Below is a small trained network, with its code and all its weights. Each question gives an input and a class and asks what happens when units are switched off, that is, made to give their printed mean instead of their output.

import numpy as np


def w(rows, s, z=0):
    codes = np.array(rows[::2]) - 128.0
    scale = np.full(codes.shape[1], s)
    scale[-1] = z or s
    return codes * scale


def f(y):
    return y / 2 * (1 + np.tanh(0.7978845608 * (y + 0.044715 * y**3)))


def log_softmax(a):
    a = a - a.max(-1, keepdims=True)
    return a - np.log(np.exp(a).sum(-1, keepdims=True))


def net(x, mask):
    res = np.array(x, float).reshape(1, 4) / 4 @ E
    y = f(res @ A[0][:, :-1].T + A[0][:, -1])
    res = res + np.where(mask, y, B[0][:, -1]) @ B[0][:, :-1]
    return log_softmax(res[-1] @ U[:, :-1].T + U[:, -1])


A, B = {}, {}
E = w([
[13,50,107,45,128,49],'x0',
[7,221,110,223,94,114],'x1',
[199,145,8,150,112,2],'x2',
[129,130,155,130,111,106],'x3',
],0.0094)
A[0] = w([
[185,157,138,145,116,177,63],'n0',
[95,117,175,114,116,194,105],'n1',
[69,89,81,80,92,117,13],'n2',
[101,128,131,115,143,186,183],'n3',
[78,70,127,101,121,83,117],'n4',
[156,155,84,144,151,111,219],'n5',
[148,161,62,112,132,65,84],'n6',
[68,173,113,131,120,121,33],'n7',
[42,190,107,175,161,110,50],'n8',
[95,86,119,88,155,115,1],'n9',
[189,74,134,10,168,129,3],'n10',
],0.014,0.0017)
B[0] = w([
[115,244,88,207,140,242,191],'n0',
[61,2,77,21,38,112,200],'n1',
[110,211,71,209,79,180,181],'n2',
[166,77,81,113,26,6,172],'n3',
[73,220,80,210,97,157,189],'n4',
[53,78,92,159,71,105,185],'n5',
[154,3,120,69,40,64,215],'n6',
[228,163,201,117,214,90,174],'n7',
[169,105,199,108,221,55,210],'n8',
[108,251,124,139,135,181,168],'n9',
[167,155,233,111,194,53,247],'n10',
],0.0088,0.015)
U = w([
[104,24,95,78,33,118,245],'0',
[151,113,172,102,252,110,17],'1',
[107,174,93,182,98,196,140],'2',
],0.013,0.0013)

Each question gives the input, the list of numbers given to net, and the class t.
The units are the neurons (one row each of A and B). Each row of codes is followed by its name. A weight is (code - 128) times the scale printed after its matrix; where a second scale follows, it is the last column's (A, B and U).
mask holds one flag per neuron, in row order. A switched-off neuron (its flag False) gives its mean, the last column of its row in B, instead of its output. The means were averaged over made-up inputs and are rounded, as every weight is.
A unit's drop is (log p(t) with every unit on - log p(t) with that unit switched off) / (log p(t) with every unit on - log p(t) with every unit switched off).
The circuit of an input: a set's keep is (log p(t) with only the set's units on - log p(t) with every unit switched off) / (log p(t) with every unit on - log p(t) with every unit switched off). Starting from all 11 units, units are removed one at a time, each time the one whose removal leaves the highest keep (on an exact tie, the one counted first), for as long as the keep stays at least 0.8.
units of the circuit, in order: the units of the circuit, biggest drop first
top k neurons: the k neurons with the biggest drops, biggest first
drop of u: that unit's drop, to one decimal
input [-8,5,8,-2], class 0: units of the circuit, in order : (n6)
input [-8,-6,-5,-5], class 2: top 2 neurons : (n0 n8)
input [2,1,1,0], class 2: top 3 neurons : (n1 n10 n6)
input [7,6,-3,1], class 2: top 3 neurons : (n2 n4 n10)
input [5,4,2,4], class 2: top 3 neurons : (n2 n10 n4)
input [-3,8,8,-2], class 0: top 3 neurons : (n6 n5 n10)
input [7,-5,4,-6], class 2: units of the circuit, in order : (n2 n4)
input [-8,-6,-6,4], class 2: top 3 neurons : (n0 n6 n8)
input [8,-7,5,8], class 2: top 2 neurons : (n4 n2)
input [-1,-6,5,-1], class 1: top 2 neurons : (n10 n1)
input [6,-8,-7,8], class 1: top 2 neurons : (n10 n6)
input [8,-8,-4,4], class 1: top 3 neurons : (n10 n0 n5)
input [0,7,-8,-7], class 0: top 3 neurons : (n1 n3 n10)
input [-5,7,8,-7], class 0: top neuron : (n6)
input [-4,8,-8,4], class 0: top 3 neurons : (n1 n3 n10)
input [-4,6,8,-8], class 0: top 2 neurons : (n6 n5)
input [-4,-5,-5,3], class 0: drop of n10 : -0.1
input [-1,7,3,-8], class 1: drop of n3 : 0.0
input [2,-7,3,-8], class 1: drop of n10 : 0.7
input [-7,-7,-8,-4], class 0: drop of n1 : 2.4
input [3,-6,-4,7], class 1: units of the circuit, in order : (n10)
